Below are the code and all the weights of a small trained network. Each question names an input and a target symbol and asks about switching units off, where a switched-off unit gives its printed mean instead of its output.

import numpy as np


def w(rows, s, z=0):
    codes = np.array(rows[::2]) - 128.0
    scale = np.full(codes.shape[1], s)
    scale[-1] = z or s
    return codes * scale


def f(y):
    return np.maximum(y, 0)


def softmax(a):
    e = np.exp(a - a.max(-1, keepdims=True))
    return e / e.sum(-1, keepdims=True)


def log_softmax(a):
    a = a - a.max(-1, keepdims=True)
    return a - np.log(np.exp(a).sum(-1, keepdims=True))


def net(x, mask):
    ids = ['αγδεηθλμξστφψω'.index(c) for c in x.split()]
    T = len(ids)
    res = E[ids] + P[:T]
    u = 0
    for l in range(2):
        r = res
        for j in range(3):
            rows = slice(3 * j, 3 * j + 3)
            q, k, v = (r @ M[l][rows].T for M in (Q, K, V))
            z = softmax(np.where(np.tri(T) > 0, q @ k.T / 3**0.5, -1e9)) @ v
            o = O[l][rows]
            res = res + np.where(mask[u + j], z, o[:, -1]) @ o[:, :-1]
        u += 3
        y = f(res @ A[l][:, :-1].T + A[l][:, -1])
        res = res + np.where(mask[u : u + 12], y, B[l][:, -1]) @ B[l][:, :-1]
        u += 12
    return log_softmax(res[-1] @ U[:, :-1].T + U[:, -1])


Q, K, V, O, A, B = {}, {}, {}, {}, {}, {}
E = w([
[143,112,100],'α',
[194,191,121],'γ',
[137,115,111],'δ',
[131,115,113],'ε',
[143,112,102],'η',
[122,119,126],'θ',
[203,254,96],'λ',
[177,151,144],'μ',
[101,130,158],'ξ',
[60,84,68],'σ',
[140,112,108],'τ',
[130,116,118],'φ',
[110,119,134],'ψ',
[153,103,95],'ω',
],0.0085)
P = w([
[183,123,112],'0',
[35,253,33],'1',
[199,80,88],'2',
[64,220,85],'3',
[198,74,120],'4',
[72,209,106],'5',
[193,71,146],'6',
[73,204,143],'7',
[190,75,178],'8',
[66,201,177],'9',
[191,78,205],'10',
],0.0037)
Q[0] = w([
[138,122,121],'0.h0',
[140,78,129],'0.h0',
[206,182,44],'0.h0',
[98,37,161],'0.h1',
[137,162,114],'0.h1',
[255,186,168],'0.h1',
[143,157,147],'0.h2',
[126,99,135],'0.h2',
[141,197,130],'0.h2',
],0.029)
K[0] = w([
[122,131,118],'0.h0',
[139,170,99],'0.h0',
[2,21,69],'0.h0',
[86,127,223],'0.h1',
[144,129,93],'0.h1',
[253,245,77],'0.h1',
[152,155,140],'0.h2',
[90,131,117],'0.h2',
[185,141,151],'0.h2',
],0.028)
V[0] = w([
[227,179,136],'0.h0',
[117,112,131],'0.h0',
[70,41,107],'0.h0',
[249,194,2],'0.h1',
[107,143,74],'0.h1',
[63,218,138],'0.h1',
[222,182,223],'0.h2',
[140,172,203],'0.h2',
[33,126,116],'0.h2',
],0.0043)
O[0] = w([
[145,83,51,137],'0.h0',
[126,131,143,122],'0.h0',
[131,154,197,120],'0.h0',
[115,135,254,252],'0.h1',
[118,155,147,163],'0.h1',
[69,146,140,148],'0.h1',
[218,166,94,103],'0.h2',
[166,168,102,98],'0.h2',
[59,131,136,119],'0.h2',
],0.007,0.0018)
A[0] = w([
[185,44,107,129],'0.n0',
[103,77,49,13],'0.n1',
[193,213,190,87],'0.n2',
[114,153,158,210],'0.n3',
[198,119,126,5],'0.n4',
[149,183,136,149],'0.n5',
[130,129,128,103],'0.n6',
[119,227,87,240],'0.n7',
[96,231,91,17],'0.n8',
[137,156,1,133],'0.n9',
[240,142,86,102],'0.n10',
[120,70,198,124],'0.n11',
],0.0098,0.0025)
B[0] = w([
[129,29,149,183],'0.n0',
[74,252,132,152],'0.n1',
[45,141,226,209],'0.n2',
[109,125,60,214],'0.n3',
[175,183,73,138],'0.n4',
[73,167,120,182],'0.n5',
[125,130,119,128],'0.n6',
[172,241,18,251],'0.n7',
[199,50,234,161],'0.n8',
[47,135,148,171],'0.n9',
[173,46,216,175],'0.n10',
[83,81,101,175],'0.n11',
],0.019,0.0028)
Q[1] = w([
[78,43,63],'1.h0',
[97,89,126],'1.h0',
[77,58,106],'1.h0',
[165,90,134],'1.h1',
[104,221,208],'1.h1',
[99,255,174],'1.h1',
[96,23,221],'1.h2',
[185,101,209],'1.h2',
[172,138,150],'1.h2',
],0.017)
K[1] = w([
[5,117,156],'1.h0',
[75,152,127],'1.h0',
[22,156,135],'1.h0',
[120,150,183],'1.h1',
[217,139,77],'1.h1',
[240,94,19],'1.h1',
[4,147,177],'1.h2',
[87,105,220],'1.h2',
[134,111,174],'1.h2',
],0.016)
V[1] = w([
[9,60,73],'1.h0',
[52,125,168],'1.h0',
[29,105,141],'1.h0',
[134,124,74],'1.h1',
[145,100,88],'1.h1',
[171,52,41],'1.h1',
[55,51,94],'1.h2',
[170,189,104],'1.h2',
[175,128,255],'1.h2',
],0.0097)
O[1] = w([
[78,180,215,175],'1.h0',
[107,102,184,183],'1.h0',
[89,127,206,189],'1.h0',
[144,108,96,138],'1.h1',
[173,120,118,84],'1.h1',
[252,112,112,2],'1.h1',
[203,87,93,31],'1.h2',
[103,169,172,238],'1.h2',
[28,97,68,38],'1.h2',
],0.011,0.0046)
A[1] = w([
[188,102,175,188],'1.n0',
[132,130,129,111],'1.n1',
[71,156,156,105],'1.n2',
[64,94,162,176],'1.n3',
[143,56,114,54],'1.n4',
[93,195,20,95],'1.n5',
[158,53,133,14],'1.n6',
[187,2,77,152],'1.n7',
[112,50,207,113],'1.n8',
[148,13,103,1],'1.n9',
[100,134,130,17],'1.n10',
[103,61,159,41],'1.n11',
],0.01,0.0099)
B[1] = w([
[98,218,101,175],'1.n0',
[126,135,125,128],'1.n1',
[173,177,95,231],'1.n2',
[72,53,74,251],'1.n3',
[110,118,209,136],'1.n4',
[153,177,189,170],'1.n5',
[88,136,219,134],'1.n6',
[232,71,83,159],'1.n7',
[127,90,194,200],'1.n8',
[69,154,253,140],'1.n9',
[161,233,225,147],'1.n10',
[224,196,123,161],'1.n11',
],0.031,0.017)
U = w([
[155,110,159,106],'α',
[92,96,36,154],'γ',
[168,106,127,120],'δ',
[180,109,100,118],'ε',
[157,109,156,110],'η',
[189,114,32,90],'θ',
[95,203,81,139],'λ',
[122,44,110,182],'μ',
[159,214,175,147],'ξ',
[29,122,254,117],'σ',
[163,107,148,114],'τ',
[185,111,86,114],'φ',
[169,155,49,161],'ψ',
[128,133,227,2],'ω',
],0.0061,0.01)

Each question gives the input, a string of symbols that net reads in full, and the target symbol t.
The units are the heads (3 rows each of Q, K, V and O) and the neurons (one row each of A and B). Each row of codes is followed by its name. A weight is (code - 128) times the scale printed after its matrix; where a second scale follows, it is the last column's (O, A, B and U).
mask holds one flag per unit, layer by layer, with each layer's heads first. A switched-off unit (its flag False) gives its mean, the last column of its rows in O or B, instead of its output. The means were averaged over made-up inputs and are rounded, as every weight is.
A unit's drop is (log p(t) with every unit on - log p(t) with that unit switched off) / (log p(t) with every unit on - log p(t) with every unit switched off).
The circuit of an input: a set's keep is (log p(t) with only the set's units on - log p(t) with every unit switched off) / (log p(t) with every unit on - log p(t) with every unit switched off). Starting from the 12 units with the biggest drops (on a tie, the unit counted first), units are removed one at a time, each time the one whose removal leaves the highest keep (on an exact tie, the one counted first), for as long as the keep stays at least 0.8.
units of the circuit, in order: the units of the circuit, biggest drop first
most important unit: the unit with the biggest drop
top k neurons: the k neurons with the biggest drops, biggest first
top k neurons in layer l: the k neurons of layer l with the biggest drops, biggest first
which heads matter: for each layer, one digit per head in row order, 1 if its drop is at least 0.15 and else 0, layers parted by /
input δ σ δ ψ σ ε φ ε τ η σ, target σ: top 3 neurons => 1.n8, 0.n7, 1.n7
input θ λ α ξ ψ τ ε, target λ: top 3 neurons in layer 0 => 0.n2, 0.n7, 0.n8
input σ γ δ τ φ, target γ: top neuron => 1.n3
input λ ξ η, target λ: which heads matter => 011 / 011
input λ ψ σ α ξ γ α, target γ: units of the circuit, in order => 1.n3, 0.n2, 0.h1, 1.h1
input η ω ψ σ τ, target σ: units of the circuit, in order => 1.n8, 0.n7, 1.h0
input φ ξ ξ η, target ξ: top 2 neurons => 1.n3, 0.n7
input γ σ η τ μ λ ψ τ θ, target λ: top 4 neurons in layer 0 => 0.n2, 0.n5, 0.n7, 0.n8
input ω ψ μ λ ω φ α, target λ: top 4 neurons in layer 0 => 0.n2, 0.n7, 0.n8, 0.n10
input ψ ω ξ η τ ε σ ψ ε, target σ: units of the circuit, in order => 1.h0, 1.n8, 0.n7
input ξ θ ε ω τ σ δ θ ξ, target σ: top 3 neurons in layer 1 => 1.n8, 1.n7, 1.n11
input ω λ σ α ψ, target σ: units of the circuit, in order => 1.h0, 0.n7
input δ σ ξ σ ε, target σ: top 3 neurons => 1.n8, 0.n7, 1.n7
input ω ω γ ξ η θ ε ω α, target γ: which heads matter => 000 / 011
input τ λ γ λ δ ψ ω ε ψ, target λ: top 2 neurons in layer 0 => 0.n2, 0.n7
input λ τ σ τ ξ ε ξ φ ψ α η, target σ: units of the circuit, in order => 1.n8, 1.h0, 0.n7
input μ ε μ ω ξ θ α ψ σ ω τ, target σ: units of the circuit, in order => 1.h0, 1.n8, 0.n7
input α μ ω σ α η ξ, target σ: units of the circuit, in order => 1.n8, 0.n7, 1.h0
input θ θ ψ ω τ σ ψ ψ ω, target σ: top 2 neurons => 0.n9, 1.n8
input γ μ φ α τ θ γ α λ θ ξ, target λ: top 4 neurons => 1.n3, 1.n2, 0.n2, 0.n7
input ε μ ω, target μ: which heads matter => 001 / 010
input ω δ η θ ω σ θ δ γ τ φ, target γ: which heads matter => 100 / 011
input ξ δ γ ξ ψ τ ω, target γ: most important unit => 0.n2
input ω φ δ σ, target ξ: which heads matter => 010 / 010
input φ ε τ λ λ, target λ: top 2 neurons in layer 0 => 0.n2, 0.n7
input λ σ ψ ξ δ, target σ: units of the circuit, in order => 1.h0, 0.h2
